Questions about the table below. Counting starts at 1.
1) Report the bottom entry of the column that holds the largest entry.
2) Report the entry in row 1 and column 2.
3) Report the entry at row 2, column 1.
4) Report the bottom-right entry.
5) Report the entry at row 2, column 2.
6) Report the entry in row 1 and column 1.
7) Report the entry just right of the largest entry.
8) Report the entry in row 1 and column 3.
[[127 147 130 133 120 110 129 120 152 138 105]
 [133 134 118 132 114 126 127 139 129 139 117]]
1) 129
2) 147
3) 133
4) 117
5) 134
6) 127
7) 138
8) 130

W =
[[135 137 130 126 124 141 112 117]
 [128 128 128 128 128 128 128 128]
 [130 111 127 106 150 120 142 134]
 [136 124 126 129 135 133 128 128]
 [133 131 131 132 125 133 122 130]
 [127 126 128 125 122 128 125 128]
 [135 139 130 126 126 143 111 115]
 [128 131 128 133 130 131 127 126]]
Indices start at 1.
The entry just right of the largest entry?
Answer: 120
The entry just right of 136?
Answer: 124
The entry in row 2 and column 1?
Answer: 128
The entry in row 1 and column 1?
Answer: 135
The minimum: 106
The entry in the bottom-left corner is 128
The entry at row 3, column 1: 130
The top-right entry?
Answer: 117
The entry at row 1, column 3?
Answer: 130
The entry directly above the smallest entry: 128
The bottom entry of the column that holds the largest entry?
Answer: 130
The entry in row 3 and column 2?
Answer: 111
The entry at row 1, column 2?
Answer: 137
The bottom entry of the column that holds the smallest entry?
Answer: 133
The entry at row 2, column 3 -> 128
The top entry of the column that holds the largest entry is 124
The entry just right of 106: 150
The entry at row 3, column 3 -> 127
